Moves between items:
η: s962->s335, s32->s483, s881->s990, s209->s526, s721->s409, s273->s771, s990->s209, s352->s239, s653->s166, s758->s288, s728->s607, s305->s352, s289->s369, s771->s566, s846->s563, s130->s837, s19->s418, s607->s305, s288->s881, s921->s581, s90->s767, s406->s609, s409->s921, s618->s684, s609->s455, s316->s618, s229->s293, s161->s876, s373->s62, s677->s3, s455->s812, s691->s32, s923->s728, s497->s710, s566->s19, s876->s316, s483->s157, s369->s373, s105->s324, s3->s406, s299->s923, s448->s930, s296->s721, s335->s226, s332->s653, s930->s691, s41->s522, s563->s935, s837->s296, s110->s677, s418->s289, s767->s273, s424->s962, s975->s497, s581->s448, s935->s39, s157->s941, s324->s758, s39->s175, s62->s110, s226->s707, s522->s161, s836->s975, s239->s424, s175->s130, s941->s229, s812->s836, s166->s90, s710->s299, s526->s332, s707->s846, s293->s41, s684->s105
θ: s962->s175, s32->s161, s881->s767, s209->s771, s721->s483, s273->s62, s990->s273, s352->s563, s653->s418, s758->s166, s728->s226, s305->s846, s289->s609, s771->s110, s846->s721, s130->s930, s19->s3, s607->s707, s288->s90, s921->s941, s90->s369, s406->s299, s409->s157, s618->s209, s609->s923, s316->s990, s229->s684, s161->s288, s373->s812, s677->s497, s455->s728, s691->s522, s923->s335, s497->s239, s566->s677, s876->s881, s483->s876, s369->s455, s105->s332, s3->s710, s299->s962, s448->s293, s296->s32, s335->s130, s332->s19, s930->s41, s41->s324, s563->s409, s837->s691, s110->s975, s418->s406, s767->s373, s424->s39, s975->s352, s581->s229, s935->s921, s157->s316, s324->s653, s39->s581, s62->s836, s226->s837, s522->s758, s836->s305, s239->s935, s175->s448, s941->s618, s812->s607, s166->s289, s710->s424, s526->s566, s707->s296, s293->s105, s684->s526
δ: s962->s710, s32->s837, s881->s161, s209->s316, s721->s707, s273->s881, s990->s876, s352->s836, s653->s105, s758->s41, s728->s609, s305->s812, s289->s653, s771->s990, s846->s607, s130->s962, s19->s526, s607->s455, s288->s522, s921->s563, s90->s758, s406->s19, s409->s846, s618->s157, s609->s418, s316->s483, s229->s921, s161->s691, s373->s90, s677->s771, s455->s289, s691->s130, s923->s406, s497->s110, s566->s209, s876->s32, s483->s296, s369->s166, s105->s229, s3->s566, s299->s3, s448->s39, s296->s226, s335->s299, s332->s684, s930->s175, s41->s448, s563->s305, s837->s335, s110->s273, s418->s332, s767->s288, s424->s497, s975->s62, s581->s935, s935->s352, s157->s721, s324->s293, s39->s239, s62->s767, s226->s923, s522->s930, s836->s373, s239->s975, s175->s424, s941->s409, s812->s369, s166->s324, s710->s677, s526->s618, s707->s728, s293->s581, s684->s941
ξ: s962->s707, s32->s941, s881->s526, s209->s653, s721->s581, s273->s19, s990->s332, s352->s962, s653->s767, s758->s990, s728->s352, s305->s424, s289->s62, s771->s418, s846->s39, s130->s721, s19->s369, s607->s239, s288->s209, s921->s930, s90->s771, s406->s812, s409->s448, s618->s324, s609->s836, s316->s105, s229->s522, s161->s618, s373->s677, s677->s609, s455->s975, s691->s157, s923->s305, s497->s923, s566->s289, s876->s684, s483->s229, s369->s110, s105->s288, s3->s455, s299->s607, s448->s32, s296->s921, s335->s846, s332->s90, s930->s483, s41->s876, s563->s175, s837->s409, s110->s406, s418->s373, s767->s566, s424->s226, s975->s299, s581->s691, s935->s130, s157->s293, s324->s881, s39->s837, s62->s3, s226->s563, s522->s316, s836->s710, s239->s335, s175->s296, s941->s41, s812->s497, s166->s273, s710->s728, s526->s166, s707->s935, s293->s161, s684->s758
ζ: s962->s923, s32->s721, s881->s316, s209->s684, s721->s563, s273->s209, s990->s618, s352->s497, s653->s758, s758->s161, s728->s812, s305->s975, s289->s90, s771->s526, s846->s352, s130->s226, s19->s653, s607->s836, s288->s876, s921->s39, s90->s881, s406->s289, s409->s935, s618->s229, s609->s369, s316->s941, s229->s448, s161->s483, s373->s273, s677->s19, s455->s373, s691->s296, s923->s455, s497->s3, s566->s332, s876->s157, s483->s409, s369->s767, s105->s41, s3->s418, s299->s609, s448->s130, s296->s846, s335->s728, s332->s324, s930->s837, s41->s691, s563->s239, s837->s707, s110->s566, s418->s166, s767->s990, s424->s299, s975->s677, s581->s175, s935->s424, s157->s921, s324->s522, s39->s962, s62->s771, s226->s607, s522->s32, s836->s110, s239->s710, s175->s335, s941->s581, s812->s62, s166->s288, s710->s406, s526->s105, s707->s305, s293->s930, s684->s293
τ: s962->s424, s32->s691, s881->s288, s209->s990, s721->s296, s273->s767, s990->s881, s352->s305, s653->s332, s758->s324, s728->s923, s305->s607, s289->s418, s771->s273, s846->s707, s130->s175, s19->s566, s607->s728, s288->s758, s921->s409, s90->s166, s406->s3, s409->s721, s618->s316, s609->s406, s316->s876, s229->s941, s161->s522, s373->s369, s677->s110, s455->s609, s691->s930, s923->s299, s497->s975, s566->s771, s876->s161, s483->s32, s369->s289, s105->s684, s3->s677, s299->s710, s448->s581, s296->s837, s335->s962, s332->s526, s930->s448, s41->s293, s563->s846, s837->s130, s110->s62, s418->s19, s767->s90, s424->s239, s975->s836, s581->s921, s935->s563, s157->s483, s324->s105, s39->s935, s62->s373, s226->s335, s522->s41, s836->s812, s239->s352, s175->s39, s941->s157, s812->s455, s166->s653, s710->s497, s526->s209, s707->s226, s293->s229, s684->s618

In the rows, 140 means zero.

The rows follow the links: the fewer symbols apart two items are, the more alike their rows tend to be.

Each row is also shifted at random along 2 hidden directions that mean nothing.

Row, then item:
[ 168  133  135  118  159  136  156  121  137  139  132  153  133  149  127  134  164  146  110  146  129  169  116  139  150  145  163  144  145  134]: s975
[ 127  153  158  137  175  164  134  169  147  131  157  129  141  102  135  130  127  140  165  134  149  111  154  138  126  141  117  113  125  150]: s41
[  39  121  155  154  155  160  130  156  142  121  154  154  136  119  144  134  131  154  150  138  147  137  149  131  151  137  137  124  126  151]: s324
[ 191  111  164  154  123  151  137  146  153  119  146  164  128  136  154  134  125  164  151  141  148  139  146  135  170  133  141  142  127  149]: s653
[ 124  131  123  110  167  139  149  128  123  136  138  154  141  143  129  134  162  144  102  143  126  173  117  133  145  147  168  143  148  136]: s497
[ 171  126  161  148  130  151  147  142  148  144  140  151  135  157  156  107  132  158  120  143  133  134  129  150  161  144  148  174  131  139]: s289
[ 198  132  156  148  120  126  163  112  154  147  121  150  124  173  138  132  158  149  121  148  134  154  118  156  162  140  151  166  142  130]: s609
[  87  148  126  167  102  136  114  157  134  146  149  128  160  140  164  157  111  131  168  135  150  119  171  135  129  136  122  147  145  148]: s293
[ 143  111  163  160  123  148  133  144  153  117  148  164  128  135  151  142  128  163  158  143  150  141  150  132  168  134  140  136  127  149]: s209
[ 243  158  159  157  128  139  138  150  160  142  140  123  135  126  143  157  125  133  190  137  158  106  166  148  129  132  104  121  134  145]: s941
[ 107  148  168  142  175  167  138  168  153  129  154  135  134  105  134  128  130  144  162  136  149  112  151  141  133  139  117  115  121  148]: s876
[ 217  156  135  151  117  123  135  136  149  140  136  124  141  135  136  181  134  127  185  139  157  128  165  141  127  131  115  116  148  142]: s930
[ 151  105  144  170   85  138  118  140  142  128  146  165  143  158  173  142  115  161  146  141  147  142  154  135  171  132  150  167  138  146]: s166
[ 127  136   97  133  108  114  134  122  117  154  133  143  160  174  153  153  145  131  112  144  127  172  134  133  141  145  168  170  163  134]: s923
[ 215  115  179  151  141  154  143  143  163  114  145  164  117  124  141  135  134  168  162  143  150  133  145  138  168  133  133  126  121  149]: s526
[ 123  146   88  141   90  108  129  122  114  165  132  132  168  182  162  157  138  120  116  142  128  162  141  139  132  146  162  180  168  132]: s305
[ 199  132  160  148  128  133  164  115  156  146  122  150  122  168  137  126  158  153  123  149  134  151  116  155  161  141  151  164  139  132]: s406
[ 118  149  161  152  150  157  133  163  152  135  151  130  137  117  142  134  125  142  167  136  150  112  157  142  134  138  117  124  126  147]: s161
[ 254  171  142  118  161  132  161  131  145  160  128  120  139  145  124  135  157  125  135  142  135  134  128  155  122  146  134  140  147  133]: s424
[ 126  165  123  145  133  117  146  123  142  157  126  118  142  150  126  169  157  117  154  142  143  144  141  148  116  140  129  131  154  132]: s175
[ 171  136  173  181  107  138  142  138  170  136  134  139  123  145  149  149  127  148  181  144  158  114  157  151  152  131  112  139  128  144]: s684
[ 111  103  124  183   47  124  111  135  134  138  142  162  155  181  191  148  103  154  142  141  144  148  162  131  173  134  156  192  148  145]: s90
[  72  124  143  140  142  154  141  147  132  145  146  154  145  153  154  104  138  156  101  142  126  147  122  143  156  149  163  175  136  138]: s373
[ 151  115  170  165  123  147  138  141  160  120  141  158  123  136  145  145  132  160  165  142  153  134  150  138  164  131  132  133  127  147]: s881
[ 146  161  128  140  143  121  145  126  143  145  130  123  137  137  121  175  156  120  163  141  149  143  148  142  120  137  125  115  151  136]: s296
[ 135  153  144  138  156  154  127  167  142  134  155  128  147  111  140  143  123  135  167  133  151  115  161  134  124  138  119  116  134  148]: s229
[ 128  173  139  113  198  144  159  139  140  149  136  119  134  117  104  144  168  121  141  142  138  140  127  145  110  145  129  105  142  136]: s39
[ 165  123  160  147  130  153  142  146  144  141  143  154  138  153  158  104  129  158  122  142  133  134  132  146  160  144  148  172  130  140]: s418

In each set, the symbols that take the first to the second take the third to the fourth, perhaps in another order. Give the fourth.
Answers are names.
[ 110  125  144  155  111  141  143  136  138  149  137  151  141  171  161  113  132  153  111  144  129  145  126  149  161  146  156  186  140  137]
to [ 167  131  158  125  167  147  166  125  148  138  132  155  122  146  125  118  165  154  111  148  129  157  109  147  154  143  156  147  134  135]
as [  22  120  121  158  100  135  129  137  122  153  141  155  157  181  170  119  129  149   98  142  124  157  131  141  159  148  169  198  148  137]
to s455

[ 153  128  133  131  137  129  153  117  136  142  128  154  135  162  135  139  160  145  113  146  131  168  119  141  153  142  165  155  149  132]
to [ 174  129  117  148   93  109  145  108  132  154  122  149  144  185  150  156  152  137  121  145  134  169  131  144  153  140  162  173  161  131]
as [  64  117  165  140  177  170  137  159  145  111  157  161  128  106  135  128  135  163  148  140  146  140  142  128  155  138  140  111  120  151]
to s990

[ 116  104  139  182   68  129  118  132  144  128  142  162  143  165  174  158  115  156  157  140  150  147  160  132  172  131  145  166  141  147]
to [ 153  120  179  157  148  157  144  146  162  115  144  157  118  121  137  137  136  160  166  142  154  130  147  140  160  133  128  121  122  148]
as [ 152  130  140  130  145  131  155  119  139  141  129  155  131  160  133  133  162  148  112  147  129  167  116  144  154  144  163  154  144  134]
to s3

[ 188  130  148  143  126  128  161  113  147  145  123  152  126  169  135  136  160  149  120  149  133  158  118  150  159  142  154  162  144  132]
to [  99  106  143  151  125  154  122  151  135  119  155  169  143  134  161  132  120  163  137  137  143  149  150  124  166  137  155  147  132  150]
as [ 129  114  176  131  188  173  142  159  152  106  156  165  119   98  128  123  140  168  148  140  148  140  138  128  159  137  139  103  115  151]
to s32

[ 137  166  109  127  134  123  143  134  124  166  133  119  158  160  141  143  147  118  123  141  130  143  135  146  118  148  146  158  156  133]
to [  91  131  160  106  210  171  161  150  137  131  147  158  128  123  123   91  160  160   94  144  121  154  104  139  151  152  162  140  124  138]
as [  75  147  114  149  122  139  113  161  126  140  155  130  164  128  155  160  116  126  163  132  147  130  170  126  124  138  129  130  147  149]
to s707

[ 115  131  162  116  194  165  161  145  141  136  143  155  128  131  126   96  159  157   99  144  123  153  107  144  152  150  159  146  127  138]
to [ 133  109  157  136  152  164  130  159  141  116  157  166  138  124  153  120  125  166  133  138  142  144  143  125  164  140  153  137  125  150]
as [  90  129  166  160  145  157  136  152  153  125  148  147  130  126  142  139  131  151  162  139  150  127  151  140  150  135  125  127  125  149]
to s32

[  14  128  158  137  187  176  131  168  139  116  161  153  137   99  134  125  134  155  144  135  145  137  144  129  144  141  139  113  122  150]
to [ 186  158  155  122  188  160  137  166  148  129  155  128  138   93  124  144  135  135  170  136  153  116  156  135  120  138  116   94  127  148]
as [ 149  131  161  126  171  151  164  132  145  139  134  154  126  144  129  109  161  156  108  146  128  152  110  149  156  146  155  152  130  135]
to s273

[ 224  118  169  151  125  154  141  147  154  130  145  159  132  142  158  118  123  165  140  141  140  131  142  143  166  138  141  159  127  145]
to [ 143  114  173  146  157  161  141  151  154  112  151  162  122  115  137  134  137  164  154  140  150  136  143  133  164  133  137  117  121  150]
as [  94  164  133  106  209  149  152  144  135  134  145  127  136  104  101  152  167  123  142  140  139  147  134  135  111  143  135   91  141  140]
to s226

[ 160  127  160  148  130  151  147  139  146  145  138  151  134  159  154  105  135  158  119  144  131  136  126  150  160  144  150  176  133  138]
to [ 115  125  134  146  121  128  152  117  136  146  127  153  137  173  145  132  153  147  110  147  128  165  120  145  160  144  164  171  147  133]
as [ 148  154  121  148  122  119  133  129  142  142  135  126  145  140  133  186  144  121  172  139  152  142  158  136  124  134  126  117  153  139]
to s157

[  93  114  174  110  224  190  142  172  143   98  166  170  123   79  122  112  143  170  133  137  142  146  132  119  157  143  147   94  112  156]
to [  55  112  159  130  189  176  132  166  138  105  163  167  132   98  136  123  135  165  136  136  144  149  139  120  157  140  149  110  119  153]
as [ 179  153  128   90  198  150  153  143  125  143  143  138  146  122  120  123  161  134  108  141  127  159  118  136  124  149  158  126  144  137]
to s728

[ 151  146  154  180   97  135  131  147  158  146  138  127  142  146  157  152  118  138  180  137  156  108  166  150  139  132  109  146  137  142]
to [  95  134  164  166  134  151  134  153  154  130  145  143  133  129  145  140  127  149  166  139  151  121  153  142  150  135  123  131  126  147]
as [  93  151  123  118  181  153  124  163  125  127  160  132  150   99  129  157  137  129  156  133  146  139  157  121  117  140  133   99  140  148]
to s941

[ 153  174  129  120  170  135  154  137  136  162  133  115  144  139  119  139  159  120  131  141  131  137  129  151  111  147  133  133  147  132]
to [ 242  179  150  141  144  119  169  118  161  160  117  111  126  150  115  156  164  120  163  146  145  125  133  164  117  137  115  127  146  128]
as [  85  148  108  137  138  131  121  146  125  136  149  130  157  126  139  176  135  123  160  136  149  146  162  125  121  136  136  113  152  145]
to s32

[ 175  159  104  140  100  110  139  123  126  170  126  122  159  178  152  154  140  118  125  141  132  147  139  148  125  145  148  174  164  129]
to [ 156  172  120  148  115  112  149  122  139  170  121  111  149  169  136  158  150  112  144  141  137  137  141  155  117  141  130  156  158  129]
as [ 173  177  138  104  197  146  159  144  138  157  136  117  141  125  114  129  163  123  125  140  131  136  123  150  111  149  134  124  142  135]
to s175

[ 123  170  119  140  133  119  148  128  136  165  127  115  149  156  130  158  154  115  139  141  138  138  137  151  113  143  133  145  156  131]
to [ 149  127  135  135  136  128  155  117  137  144  130  154  133  164  136  136  161  147  113  147  130  167  117  143  155  142  164  158  145  134]
as [ 108  111  143  143  133  158  122  156  132  125  156  164  148  136  165  119  119  163  124  139  136  145  145  128  164  142  157  157  132  149]
to s522

